Below is a small trained network, with its code and all its weights. Each question gives an input and a target symbol and asks what happens when units are switched off, that is, made to give their printed mean instead of their output.

import numpy as np


def w(rows, s, z=0):
    codes = np.array(rows[::2]) - 128.0
    scale = np.full(codes.shape[1], s)
    scale[-1] = z or s
    return codes * scale


def f(y):
    return np.maximum(y, 0)


def softmax(a):
    e = np.exp(a - a.max(-1, keepdims=True))
    return e / e.sum(-1, keepdims=True)


def log_softmax(a):
    a = a - a.max(-1, keepdims=True)
    return a - np.log(np.exp(a).sum(-1, keepdims=True))


def net(x, mask):
    ids = ['Ψαβζθλξπστφω'.index(c) for c in x.split()]
    T = len(ids)
    res = E[ids] + P[:T]
    q, k, v = (res @ M[0].T for M in (Q, K, V))
    z = softmax(np.where(np.tri(T) > 0, q @ k.T / 3**0.5, -1e9)) @ v
    res = res + np.where(mask[0], z, O[0][:, -1]) @ O[0][:, :-1]
    y = f(res @ A[0][:, :-1].T + A[0][:, -1])
    res = res + np.where(mask[1:13], y, B[0][:, -1]) @ B[0][:, :-1]
    return log_softmax(res[-1] @ U[:, :-1].T + U[:, -1])


Q, K, V, O, A, B = {}, {}, {}, {}, {}, {}
E = w([
[141,108,79,170],'Ψ',
[86,126,113,109],'α',
[106,132,93,124],'β',
[127,194,58,170],'ζ',
[56,18,171,46],'θ',
[106,230,60,145],'λ',
[98,1,146,110],'ξ',
[71,103,149,117],'π',
[79,83,138,95],'σ',
[70,154,115,91],'τ',
[104,119,99,132],'φ',
[149,218,38,204],'ω',
],0.0083)
P = w([
[67,126,128,139],'0',
[187,43,52,193],'1',
[125,122,22,135],'2',
[172,156,210,66],'3',
[187,74,161,207],'4',
[97,153,29,81],'5',
[122,187,181,28],'6',
[92,69,156,246],'7',
[52,80,75,170],'8',
],0.011)
Q[0] = w([
[168,164,180,101],'h0',
[138,136,147,100],'h0',
[163,91,213,250],'h0',
],0.013)
K[0] = w([
[226,42,73,216],'h0',
[163,84,146,139],'h0',
[91,95,4,99],'h0',
],0.013)
V[0] = w([
[162,222,89,190],'h0',
[65,176,127,63],'h0',
[131,6,169,98],'h0',
],0.011)
O[0] = w([
[73,73,50,8,175],'h0',
[214,140,194,86,251],'h0',
[141,134,142,255,2],'h0',
],0.0091,0.0012)
A[0] = w([
[127,112,110,74,108],'n0',
[96,145,106,86,123],'n1',
[253,150,184,73,253],'n2',
[116,138,133,80,143],'n3',
[222,137,144,90,215],'n4',
[125,100,94,51,72],'n5',
[62,52,64,174,208],'n6',
[129,126,91,46,109],'n7',
[164,137,112,67,160],'n8',
[117,70,174,127,188],'n9',
[121,65,176,122,211],'n10',
[128,142,94,15,144],'n11',
],0.0079,0.0043)
B[0] = w([
[154,75,138,166,185],'n0',
[127,92,118,132,189],'n1',
[163,237,191,1,187],'n2',
[180,112,144,131,179],'n3',
[160,196,191,59,175],'n4',
[132,73,157,219,208],'n5',
[17,174,7,90,253],'n6',
[140,73,168,153,218],'n7',
[167,60,196,77,191],'n8',
[154,197,84,146,185],'n9',
[154,228,89,148,198],'n10',
[165,68,172,146,255],'n11',
],0.0065,0.0058)
U = w([
[2,147,5,124,162],'Ψ',
[146,183,118,88,163],'α',
[136,157,86,100,122],'β',
[113,92,115,122,124],'ζ',
[182,138,195,211,110],'θ',
[198,89,198,106,94],'λ',
[101,114,105,254,115],'ξ',
[116,142,127,136,4],'π',
[163,164,122,144,196],'σ',
[173,211,178,7,127],'τ',
[96,150,79,125,183],'φ',
[96,44,104,141,83],'ω',
],0.0061,0.0027)

Each question gives the input, a string of symbols that net reads in full, and the target symbol t.
The units are the heads (3 rows each of Q, K, V and O) and the neurons (one row each of A and B). Each row of codes is followed by its name. A weight is (code - 128) times the scale printed after its matrix; where a second scale follows, it is the last column's (O, A, B and U).
mask holds one flag per unit, heads first, then neurons. A switched-off unit (its flag False) gives its mean, the last column of its rows in O or B, instead of its output. The means were averaged over made-up inputs and are rounded, as every weight is.
A unit's drop is (log p(t) with every unit on - log p(t) with that unit switched off) / (log p(t) with every unit on - log p(t) with every unit switched off).
The circuit of an input: a set's keep is (log p(t) with only the set's units on - log p(t) with every unit switched off) / (log p(t) with every unit on - log p(t) with every unit switched off). Starting from the 12 units with the biggest drops (on a tie, the unit counted first), units are removed one at a time, each time the one whose removal leaves the highest keep (on an exact tie, the one counted first), for as long as the keep stays at least 0.8.
units of the circuit, in order: the units of the circuit, biggest drop first
most important unit: the unit with the biggest drop
k most important neurons: the k neurons with the biggest drops, biggest first
drop of u: that unit's drop, to one decimal
input Ψ π Ψ ω β τ τ π, target τ: units of the circuit, in order : [h0 n2 n5]
input φ τ Ψ Ψ θ Ψ Ψ τ ξ, target Ψ: most important unit : n6
input λ Ψ ζ β Ψ φ φ, target Ψ: units of the circuit, in order : [h0 n6]
input τ σ ω, target τ: units of the circuit, in order : [h0 n2 n4]
input τ θ σ, target τ: units of the circuit, in order : [h0 n2 n4]
input β ζ λ ζ τ λ φ θ, target λ: units of the circuit, in order : [h0 n11 n8 n7]
input ω λ σ τ, target λ: 2 most important neurons : [n11 n6]
input λ τ τ ζ τ, target τ: 2 most important neurons : [n2 n4]
input ξ τ τ τ ω θ, target τ: 2 most important neurons : [n2 n4]
input α τ Ψ β ζ Ψ β ζ, target Ψ: 2 most important neurons : [n6 n11]
input ζ ζ Ψ θ σ, target Ψ: drop of n6 : 0.3
input ω φ Ψ Ψ τ, target Ψ: drop of n8 : 0.0
input θ ξ τ τ τ φ, target τ: drop of h0 : 1.5
input θ τ Ψ, target θ: units of the circuit, in order : [h0]
